Below is a small trained network, with its code and all its weights. Each question gives an input and a class and asks what happens when units are switched off, that is, made to give their printed mean instead of their output.

import numpy as np


def w(rows, s, z=0):
    codes = np.array(rows[::2]) - 128.0
    scale = np.full(codes.shape[1], s)
    scale[-1] = z or s
    return codes * scale


def norm(h):
    return h / np.sqrt((h * h).mean(-1, keepdims=True) + 1e-5)


def f(y):
    return y / 2 * (1 + np.tanh(0.7978845608 * (y + 0.044715 * y**3)))


def log_softmax(a):
    a = a - a.max(-1, keepdims=True)
    return a - np.log(np.exp(a).sum(-1, keepdims=True))


def net(x, mask):
    res = np.array(x, float).reshape(1, 7) / 4 @ E
    u = 0
    for l in range(4):
        y = f(norm(res) @ A[l][:, :-1].T + A[l][:, -1])
        res = res + np.where(mask[u : u + 8], y, B[l][:, -1]) @ B[l][:, :-1]
        u += 8
    return log_softmax(norm(res)[-1] @ U[:, :-1].T + U[:, -1])


A, B = {}, {}
E = w([
[108,91,115,109,118,114,124,134,144],'x0',
[140,91,111,136,72,106,151,116,119],'x1',
[3,132,183,159,167,136,255,55,64],'x2',
[153,112,234,66,48,181,216,176,144],'x3',
[204,56,186,176,196,51,153,161,44],'x4',
[144,113,205,39,94,53,34,18,78],'x5',
[124,149,116,132,86,116,127,153,74],'x6',
],0.0071)
A[0] = w([
[253,74,139,126,220,65,196,112,75,79],'0.n1',
[244,134,88,144,103,121,36,188,133,85],'0.n2',
[101,123,50,192,117,50,103,82,119,89],'0.n3',
[58,72,123,134,113,160,146,110,53,120],'0.n4',
[143,175,150,91,127,74,82,74,101,123],'0.n5',
[130,69,245,81,74,148,211,208,187,126],'0.n6',
[161,225,54,80,78,52,126,116,191,114],'0.n7',
[128,43,142,145,176,130,133,166,109,2],'0.n8',
],0.0072,0.0033)
B[0] = w([
[93,145,58,38,90,205,100,167,40,220],'0.n1',
[180,64,160,95,198,176,214,153,199,239],'0.n2',
[145,181,73,180,227,106,82,98,140,188],'0.n3',
[147,105,125,86,148,107,176,108,186,175],'0.n4',
[106,49,153,196,89,101,119,148,162,185],'0.n5',
[125,255,130,114,154,82,89,187,142,254],'0.n6',
[131,86,171,91,154,244,120,89,145,181],'0.n7',
[130,136,71,150,118,154,187,193,4,133],'0.n8',
],0.0098,0.0054)
A[1] = w([
[93,161,80,95,51,174,137,53,193,79],'1.n1',
[161,136,237,49,64,103,113,87,119,74],'1.n2',
[176,191,173,80,97,190,169,193,107,2],'1.n3',
[117,154,93,144,166,193,207,213,156,147],'1.n4',
[180,49,161,104,164,137,154,165,50,98],'1.n5',
[50,194,138,128,137,88,212,138,2,129],'1.n6',
[146,71,242,156,150,69,86,126,129,56],'1.n7',
[98,118,140,162,167,85,243,46,99,64],'1.n8',
],0.0084,0.0036)
B[1] = w([
[65,150,95,75,169,153,189,143,2,163],'1.n1',
[143,116,79,196,121,82,46,80,154,185],'1.n2',
[107,192,133,163,136,83,99,143,159,196],'1.n3',
[100,3,109,196,3,100,63,85,104,255],'1.n4',
[40,140,42,96,199,139,148,151,68,175],'1.n5',
[116,102,112,91,150,137,154,130,218,233],'1.n6',
[87,90,136,119,14,147,152,32,115,147],'1.n7',
[155,96,226,98,146,179,133,218,210,167],'1.n8',
],0.0092,0.0082)
A[2] = w([
[243,90,107,91,94,145,114,173,114,71],'2.n1',
[139,175,202,180,92,129,129,140,83,60],'2.n2',
[107,163,124,95,63,217,87,59,168,42],'2.n3',
[93,162,150,132,143,135,195,110,1,68],'2.n4',
[123,81,181,157,66,207,151,88,108,131],'2.n5',
[111,100,31,225,186,116,91,75,107,70],'2.n6',
[123,185,112,102,107,222,144,72,94,98],'2.n7',
[125,122,64,189,70,156,173,170,62,1],'2.n8',
],0.0086,0.0038)
B[2] = w([
[144,25,213,19,190,234,159,129,150,163],'2.n1',
[94,160,209,94,90,57,123,156,152,120],'2.n2',
[127,115,61,118,134,108,255,178,5,182],'2.n3',
[63,139,104,91,252,181,126,224,102,140],'2.n4',
[129,74,38,114,162,36,60,91,71,167],'2.n5',
[192,231,157,149,89,68,114,111,172,253],'2.n6',
[91,113,5,132,172,83,189,206,59,142],'2.n7',
[53,94,134,197,101,127,122,107,74,165],'2.n8',
],0.0078,0.006)
A[3] = w([
[102,216,66,57,160,211,138,199,14,198],'3.n1',
[130,117,125,25,142,93,120,44,111,51],'3.n2',
[105,78,185,75,152,69,74,92,12,22],'3.n3',
[157,127,88,218,255,133,54,64,139,2],'3.n4',
[50,129,129,147,161,61,221,58,162,63],'3.n5',
[88,102,243,99,122,186,194,152,195,220],'3.n6',
[133,183,212,119,22,87,164,219,133,105],'3.n7',
[110,87,148,213,96,150,86,195,255,93],'3.n8',
],0.0081,0.0027)
B[3] = w([
[54,118,43,104,181,87,118,122,108,254],'3.n1',
[104,130,130,201,91,123,137,103,57,163],'3.n2',
[94,107,122,152,52,143,177,107,120,167],'3.n3',
[139,225,178,126,148,57,159,181,142,204],'3.n4',
[222,93,116,65,104,202,109,129,182,187],'3.n5',
[206,84,192,99,250,131,152,76,157,207],'3.n6',
[163,222,93,94,133,65,83,118,121,193],'3.n7',
[96,76,147,172,108,94,107,89,120,251],'3.n8',
],0.012,0.0065)
U = w([
[24,161,47,57,182,184,186,183,16,55],'0',
[181,62,184,50,160,240,166,110,193,91],'1',
[155,255,148,127,173,41,76,130,145,3],'2',
[78,92,88,120,163,77,95,76,130,242],'3',
[60,73,149,235,41,130,120,76,91,51],'4',
],0.0088,0.0047)

Each question gives the input, the list of numbers given to net, and the class t.
The units are the neurons (one row each of A and B). Each row of codes is followed by its name. A weight is (code - 128) times the scale printed after its matrix; where a second scale follows, it is the last column's (A, B and U).
mask holds one flag per neuron, layer by layer. A switched-off neuron (its flag False) gives its mean, the last column of its row in B, instead of its output. The means were averaged over made-up inputs and are rounded, as every weight is.
A unit's drop is (log p(t) with every unit on - log p(t) with that unit switched off) / (log p(t) with every unit on - log p(t) with every unit switched off).
The circuit of an input: a set's keep is (log p(t) with only the set's units on - log p(t) with every unit switched off) / (log p(t) with every unit on - log p(t) with every unit switched off). Starting from the 12 units with the biggest drops (on a tie, the unit counted first), units are removed one at a time, each time the one whose removal leaves the highest keep (on an exact tie, the one counted first), for as long as the keep stays at least 0.8.
circuit, biggest first: the units of the circuit, biggest drop first
unit that matters most: the unit with the biggest drop
top k neurons: the k neurons with the biggest drops, biggest first
top k neurons in layer l: the k neurons of layer l with the biggest drops, biggest first
input [0,5,6,-4,-6,5,-4], class 0: unit that matters most	1.n1
input [-8,-4,-5,-7,-8,7,-6], class 0: circuit, biggest first	(2.n3, 0.n7, 1.n1)
input [0,-1,5,5,1,7,-3], class 4: top 3 neurons in layer 1	(1.n2, 1.n7, 1.n3)
input [-6,-6,7,4,8,8,7], class 0: top 2 neurons	(0.n1, 1.n5)
input [-6,0,4,-3,-5,-8,-1], class 4: top 3 neurons	(1.n4, 0.n1, 3.n1)
input [-5,0,3,-6,-1,-8,8], class 4: top 3 neurons	(1.n4, 0.n6, 3.n8)
input [-7,8,-4,-8,-4,-4,8], class 2: circuit, biggest first	(0.n3, 3.n4)
input [8,-8,8,-3,-7,-4,0], class 1: circuit, biggest first	(0.n1, 3.n5)
input [2,-5,-4,3,-5,4,-4], class 0: circuit, biggest first	(2.n3, 1.n1)
input [4,-6,-6,-7,-3,1,-5], class 2: top 4 neurons	(3.n4, 0.n3, 1.n8, 1.n6)
input [-4,-3,6,8,-7,4,2], class 2: top 3 neurons	(0.n6, 0.n1, 1.n3)
input [-4,-3,3,-4,1,5,-3], class 4: top 2 neurons in layer 0	(0.n5, 0.n6)
input [7,2,-8,-7,-3,7,4], class 1: top 3 neurons	(0.n2, 1.n4, 0.n7)
input [0,-1,-5,-1,3,-3,2], class 1: circuit, biggest first	(0.n2)
input [-4,4,-4,5,-5,3,3], class 0: top 2 neurons in layer 2	(2.n3, 2.n6)
input [-6,8,6,0,0,5,-7], class 1: top 2 neurons	(1.n8, 1.n4)
input [-8,-1,7,-8,-5,4,2], class 2: top 3 neurons	(0.n3, 3.n4, 0.n2)
input [-2,3,5,-7,7,8,1], class 4: top 3 neurons	(3.n3, 0.n5, 1.n1)
input [-6,2,-5,-3,-7,8,7], class 4: top 2 neurons	(0.n5, 0.n1)
input [-2,3,2,4,6,8,3], class 4: unit that matters most	1.n2
input [-3,-3,8,0,-5,-4,8], class 1: top 2 neurons in layer 1	(1.n8, 1.n6)
input [7,1,7,4,5,-4,-1], class 1: top 2 neurons	(1.n6, 3.n6)
input [7,0,7,0,-4,-8,0], class 4: top 2 neurons in layer 1	(1.n4, 1.n5)
input [-1,2,5,-2,4,-5,-8], class 1: top 4 neurons in layer 1	(1.n6, 1.n8, 1.n2, 1.n3)
input [4,-6,6,0,0,-4,-6], class 1: top 2 neurons in layer 3	(3.n6, 3.n1)
